Here is a tiny trained network, its code and every weight. The questions are about switching its units off for an input and a class, where a switched-off unit gives its printed mean instead of its output.

import numpy as np


def w(rows, s, z=0):
    codes = np.array(rows[::2]) - 128.0
    scale = np.full(codes.shape[1], s)
    scale[-1] = z or s
    return codes * scale


def f(y):
    return y / 2 * (1 + np.tanh(0.7978845608 * (y + 0.044715 * y**3)))


def log_softmax(a):
    a = a - a.max(-1, keepdims=True)
    return a - np.log(np.exp(a).sum(-1, keepdims=True))


def net(x, mask):
    res = np.array(x, float).reshape(1, 7) / 4 @ E
    y = f(res @ A[0][:, :-1].T + A[0][:, -1])
    res = res + np.where(mask, y, B[0][:, -1]) @ B[0][:, :-1]
    return log_softmax(res[-1] @ U[:, :-1].T + U[:, -1])


A, B = {}, {}
E = w([
[82,78,154,109,95,90,29,146],'x0',
[54,163,121,225,41,133,156,142],'x1',
[51,209,65,63,162,141,110,115],'x2',
[128,125,128,129,129,127,127,123],'x3',
[136,86,85,151,136,254,92,123],'x4',
[212,214,90,163,98,113,44,141],'x5',
[110,169,228,154,182,159,104,138],'x6',
],0.005)
A[0] = w([
[71,75,147,106,147,140,183,124,59],'N0',
[188,97,125,52,195,120,106,128,57],'N1',
[93,95,149,108,100,102,54,129,63],'N2',
[93,91,131,117,108,107,53,141,41],'N3',
[198,65,169,173,104,106,152,137,46],'N4',
[190,69,163,172,101,116,142,132,61],'N5',
[66,72,143,112,155,138,184,120,41],'N6',
[178,109,132,43,157,132,119,122,96],'N7',
[74,66,135,76,137,138,179,138,79],'N8',
[192,55,169,196,113,105,141,128,62],'N9',
[187,186,103,160,118,112,59,100,78],'N10',
[63,158,121,211,67,136,145,124,44],'N11',
[190,60,169,193,107,113,134,114,71],'N12',
[71,72,150,105,143,137,174,102,83],'N13',
[36,206,68,75,162,137,99,98,53],'N14',
[69,69,145,118,160,136,178,114,59],'N15',
[121,155,150,129,132,31,154,107,67],'N16',
[125,92,95,143,130,222,94,117,64],'N17',
[111,181,240,149,188,182,102,147,67],'N18',
[137,98,118,141,121,176,107,124,49],'N19',
[129,98,101,146,131,202,99,127,56],'N20',
[134,143,149,117,131,133,138,131,2],'N21',
[116,173,148,115,127,13,171,115,80],'N22',
[76,61,145,106,99,88,17,135,99],'N23',
[135,144,127,126,122,128,122,137,4],'N24',
[73,74,143,103,146,139,179,121,56],'N25',
[190,187,103,143,154,168,241,114,59],'N26',
[48,193,65,70,168,142,109,142,57],'N27',
[50,146,112,223,64,136,145,110,59],'N28',
[194,185,106,138,161,165,254,125,72],'N29',
[83,77,146,109,90,99,27,113,81],'N30',
[189,188,115,139,105,124,80,139,50],'N31',
[190,98,134,56,196,125,104,120,40],'N32',
[183,97,132,74,200,121,100,105,44],'N33',
[70,154,121,204,75,138,148,151,64],'N34',
[103,167,232,168,189,158,77,112,110],'N35',
[138,124,129,113,130,137,131,146,236],'N36',
[132,123,127,128,135,130,126,128,233],'N37',
[190,190,106,142,108,115,66,125,80],'N38',
[139,84,41,125,95,90,139,120,52],'N39',
[162,147,114,150,145,141,187,114,43],'N40',
[129,96,95,129,137,218,95,133,47],'N41',
[132,169,165,86,103,18,165,139,96],'N42',
[121,102,91,151,133,219,96,119,58],'N43',
[143,72,24,117,84,92,145,92,67],'N44',
[189,191,103,155,116,115,62,120,71],'N45',
[120,99,93,145,128,238,104,117,82],'N46',
[149,68,18,77,60,106,160,144,101],'N47',
],0.0083,0.0052)
B[0] = w([
[184,121,133,150,94,164,92,187,153],'N0',
[80,153,131,73,79,21,134,189,175],'N1',
[69,156,127,138,174,154,98,165,136],'N2',
[96,202,124,138,192,161,66,142,120],'N3',
[149,175,118,31,131,183,175,116,160],'N4',
[129,165,126,54,130,182,179,122,157],'N5',
[193,140,138,146,94,171,73,187,148],'N6',
[95,124,128,97,64,66,116,139,173],'N7',
[185,104,119,148,62,173,121,171,170],'N8',
[133,153,124,33,123,201,201,112,179],'N9',
[183,90,132,151,72,178,108,196,168],'N10',
[103,158,122,64,82,30,109,178,157],'N11',
[129,152,114,48,127,197,195,111,178],'N12',
[179,104,119,158,77,162,107,181,167],'N13',
[136,170,132,27,118,232,243,109,193],'N14',
[194,130,123,157,91,158,89,191,155],'N15',
[169,97,140,88,217,108,103,130,153],'N16',
[162,73,130,98,218,99,115,121,145],'N17',
[194,200,121,218,170,71,209,114,185],'N18',
[148,143,130,96,197,127,103,112,104],'N19',
[153,102,144,97,200,113,107,121,125],'N20',
[166,223,150,103,185,117,89,151,80],'N21',
[168,58,134,98,241,116,107,115,191],'N22',
[16,129,111,184,171,193,122,175,204],'N23',
[168,216,162,98,164,135,73,163,79],'N24',
[189,134,128,145,90,164,87,176,148],'N25',
[11,159,133,165,165,181,69,177,172],'N26',
[147,174,136,38,105,219,210,85,181],'N27',
[77,129,134,59,75,14,132,191,178],'N28',
[4,146,118,187,174,184,76,179,189],'N29',
[45,150,126,166,178,179,102,161,171],'N30',
[196,145,141,139,85,163,82,182,140],'N31',
[93,177,120,71,98,18,115,185,166],'N32',
[96,177,124,78,108,33,111,180,157],'N33',
[104,149,123,71,77,39,116,161,158],'N34',
[156,159,113,226,134,80,227,108,208],'N35',
[93,50,136,150,81,139,166,119,251],'N36',
[104,67,123,146,96,136,159,121,246],'N37',
[184,92,128,155,77,174,105,200,168],'N38',
[167,207,153,184,170,100,148,115,136],'N39',
[91,190,128,120,174,146,85,154,108],'N40',
[171,97,149,89,217,93,108,124,132],'N41',
[166,23,128,97,225,104,118,133,209],'N42',
[163,72,130,89,207,102,107,130,140],'N43',
[167,198,135,208,155,87,180,102,166],'N44',
[190,95,134,151,71,175,106,200,166],'N45',
[147,30,146,103,206,97,134,133,165],'N46',
[158,171,147,241,139,81,230,99,206],'N47',
],0.024,0.0033)
U = w([
[188,111,134,143,69,157,93,177,112],'0',
[90,149,126,72,85,40,120,154,110],'1',
[128,162,126,54,126,181,179,93,112],'2',
[158,65,154,101,210,99,104,114,109],'3',
[44,157,120,164,158,155,92,144,109],'4',
[107,87,121,145,99,121,154,115,251],'5',
[158,174,142,192,132,85,172,105,102],'6',
[127,146,135,132,74,109,44,1,110],'7',
],0.0076,0.013)

Each question gives the input, the list of numbers given to net, and the class t.
The units are the neurons (one row each of A and B). Each row of codes is followed by its name. A weight is (code - 128) times the scale printed after its matrix; where a second scale follows, it is the last column's (A, B and U).
mask holds one flag per neuron, in row order. A switched-off neuron (its flag False) gives its mean, the last column of its row in B, instead of its output. The means were averaged over made-up inputs and are rounded, as every weight is.
A unit's drop is (log p(t) with every unit on - log p(t) with that unit switched off) / (log p(t) with every unit on - log p(t) with every unit switched off).
The circuit of an input: a set's keep is (log p(t) with only the set's units on - log p(t) with every unit switched off) / (log p(t) with every unit on - log p(t) with every unit switched off). Starting from the 12 units with the biggest drops (on a tie, the unit counted first), units are removed one at a time, each time the one whose removal leaves the highest keep (on an exact tie, the one counted first), for as long as the keep stays at least 0.8.
circuit, biggest first: the units of the circuit, biggest drop first
unit that matters most: the unit with the biggest drop
top k neurons: the k neurons with the biggest drops, biggest first
drop of u: that unit's drop, to one decimal
input [-3,-5,5,5,2,-6,-6], class 0: unit that matters most => N8
input [-7,-3,0,-7,3,-1,-4], class 4: top 2 neurons => [N29 N26]
input [-7,8,-8,3,4,6,-8], class 1: top 2 neurons => [N28 N11]
input [-1,0,-1,0,-1,3,-7], class 6: circuit, biggest first => [N47 N44]
input [3,8,8,1,2,4,7], class 1: top 3 neurons => [N28 N11 N34]
input [-1,6,3,-4,-3,4,-5], class 1: top 4 neurons => [N28 N11 N34 N35]
input [-3,-5,3,5,6,0,7], class 6: top 2 neurons => [N18 N35]
input [6,-2,-6,-6,1,3,-7], class 6: top 4 neurons => [N47 N44 N39 N14]
input [6,-4,-1,0,4,1,-3], class 4: circuit, biggest first => [N23 N30]
input [5,7,-1,-6,4,-5,7], class 1: top 3 neurons => [N28 N11 N34]
input [-3,7,7,7,8,-7,1], class 3: circuit, biggest first => [N46 N43]
input [-2,-8,8,0,8,3,5], class 1: top 2 neurons => [N1 N32]
input [-6,7,-7,5,-8,1,-4], class 3: top 2 neurons => [N22 N42]
input [-6,-4,-7,-1,8,-7,3], class 3: unit that matters most => N46
input [8,5,8,2,-2,3,4], class 2: top 2 neurons => [N14 N27]
input [5,6,5,6,-6,2,6], class 1: top 2 neurons => [N28 N11]
input [7,-8,-2,-6,6,-1,-7], class 1: top 2 neurons => [N1 N32]
input [3,7,-8,1,-2,-6,-7], class 2: top 4 neurons => [N9 N12 N4 N5]
input [1,8,-5,-2,8,-7,-2], class 1: top 3 neurons => [N28 N11 N34]
input [-8,4,-6,3,3,0,7], class 4: unit that matters most => N29
input [6,3,-8,8,5,0,-5], class 2: drop of N32 => 0.0
input [-1,1,2,3,-6,-1,-6], class 3: drop of N22 => 0.4
input [5,7,-3,-5,-6,-7,0], class 0: drop of N13 => 0.3
input [6,3,4,-2,-6,-1,7], class 6: drop of N22 => -0.1
